Below are the code and all the weights of a small trained network. Each question names an input and a class and asks about switching units off, where a switched-off unit gives its printed mean instead of its output.

import numpy as np


def w(rows, s, z=0):
    codes = np.array(rows[::2]) - 128.0
    scale = np.full(codes.shape[1], s)
    scale[-1] = z or s
    return codes * scale


def norm(h):
    return h / np.sqrt((h * h).mean(-1, keepdims=True) + 1e-5)


def f(y):
    return y / 2 * (1 + np.tanh(0.7978845608 * (y + 0.044715 * y**3)))


def log_softmax(a):
    a = a - a.max(-1, keepdims=True)
    return a - np.log(np.exp(a).sum(-1, keepdims=True))


def net(x, mask):
    res = np.array(x, float).reshape(1, 2) / 4 @ E
    u = 0
    for l in range(2):
        y = f(norm(res) @ A[l][:, :-1].T + A[l][:, -1])
        res = res + np.where(mask[u : u + 7], y, B[l][:, -1]) @ B[l][:, :-1]
        u += 7
    return log_softmax(norm(res)[-1] @ U[:, :-1].T + U[:, -1])


A, B = {}, {}
E = w([
[113,173,2,114,117,121,126,174,22,214,138,95],'x0',
[149,93,130,133,5,94,194,142,141,131,227,130],'x1',
],0.00089)
A[0] = w([
[151,134,66,177,63,104,144,158,82,149,199,98,84],'L0N1',
[147,74,221,57,63,99,199,90,214,94,168,173,22],'L0N2',
[126,123,136,112,134,127,134,130,128,128,115,163,81],'L0N3',
[135,80,200,60,71,106,189,98,196,99,156,167,1],'L0N4',
[68,182,42,48,217,160,107,139,54,203,26,110,10],'L0N5',
[131,126,132,106,134,127,130,125,128,124,118,163,92],'L0N6',
[121,126,241,178,255,198,11,69,208,12,30,155,71],'L0N7',
],0.0015,0.00076)
B[0] = w([
[126,112,70,86,76,113,161,27,113,145,86,172,152],'L0N1',
[133,174,158,218,166,181,86,123,93,64,155,58,164],'L0N2',
[117,130,143,124,138,119,120,190,128,131,135,127,122],'L0N3',
[118,171,137,203,163,154,103,135,92,78,141,75,144],'L0N4',
[220,141,204,212,181,182,40,73,192,26,175,159,186],'L0N5',
[124,139,145,118,143,113,119,178,119,135,145,118,124],'L0N6',
[90,104,35,13,42,58,230,140,96,254,91,137,255],'L0N7',
],0.0016,0.0027)
A[1] = w([
[124,128,185,207,116,138,117,139,143,19,166,94,84],'L1N1',
[170,152,115,160,201,161,2,132,120,101,119,163,39],'L1N2',
[123,115,155,91,164,128,133,110,155,101,64,138,131],'L1N3',
[143,143,123,147,180,147,33,135,127,108,117,140,68],'L1N4',
[76,106,158,41,155,102,182,178,160,187,77,122,3],'L1N5',
[106,156,80,94,166,130,127,146,89,163,92,134,108],'L1N6',
[127,121,104,110,96,118,156,139,111,157,147,136,118],'L1N7',
],0.0038,0.0022)
B[1] = w([
[134,102,223,154,172,37,26,71,87,11,154,46,226],'L1N1',
[98,137,52,242,149,184,100,214,125,207,77,72,250],'L1N2',
[176,169,48,81,61,141,157,135,72,178,158,151,171],'L1N3',
[116,116,121,206,120,138,130,156,129,141,136,97,177],'L1N4',
[111,120,133,58,253,214,138,117,149,142,131,29,251],'L1N5',
[107,82,247,148,116,92,143,110,163,28,181,72,205],'L1N6',
[158,163,83,95,81,128,137,132,116,161,63,164,193],'L1N7',
],0.0025,0.0023)
U = w([
[115,119,129,8,189,170,177,120,154,153,111,91,181],'0',
[133,115,194,150,134,80,78,102,117,40,159,99,211],'1',
[120,137,72,245,147,169,88,193,126,165,111,110,169],'2',
[148,139,66,94,27,101,167,121,112,151,131,206,217],'3',
[125,132,141,130,144,142,125,144,157,123,127,198,4],'4',
[126,131,143,131,143,141,127,142,151,122,125,199,5],'5',
],0.011,0.0032)

Each question gives the input, the list of numbers given to net, and the class t.
The units are the neurons (one row each of A and B). Each row of codes is followed by its name. A weight is (code - 128) times the scale printed after its matrix; where a second scale follows, it is the last column's (A, B and U).
mask holds one flag per neuron, layer by layer. A switched-off neuron (its flag False) gives its mean, the last column of its row in B, instead of its output. The means were averaged over made-up inputs and are rounded, as every weight is.
A unit's drop is (log p(t) with every unit on - log p(t) with that unit switched off) / (log p(t) with every unit on - log p(t) with every unit switched off).
The circuit of an input: a set's keep is (log p(t) with only the set's units on - log p(t) with every unit switched off) / (log p(t) with every unit on - log p(t) with every unit switched off). Starting from the 12 units with the biggest drops (on a tie, the unit counted first), units are removed one at a time, each time the one whose removal leaves the highest keep (on an exact tie, the one counted first), for as long as the keep stays at least 0.8.
units of the circuit, in order: the units of the circuit, biggest drop first
top k neurons: the k neurons with the biggest drops, biggest first
drop when u is switched off: that unit's drop, to one decimal
input [6,1], class 3: top neuron : (L0N2)
input [8,2], class 3: units of the circuit, in order : (L1N5 L1N2)
input [0,7], class 1: top 2 neurons : (L0N7 L0N2)
input [-6,-7], class 0: top 2 neurons : (L0N7 L1N5)
input [1,4], class 3: top 2 neurons : (L0N5 L0N1)
input [-7,0], class 0: top 2 neurons : (L0N7 L0N5)
input [-5,-6], class 0: top 2 neurons : (L0N7 L1N5)
input [5,1], class 3: top 3 neurons : (L0N2 L1N5 L0N1)
input [-5,-1], class 0: drop when L0N7 is switched off : 2.8
input [-2,-1], class 0: drop when L1N5 is switched off : 0.2
input [0,-3], class 0: drop when L0N7 is switched off : 6.4
input [-1,0], class 0: drop when L0N7 is switched off : 4.5
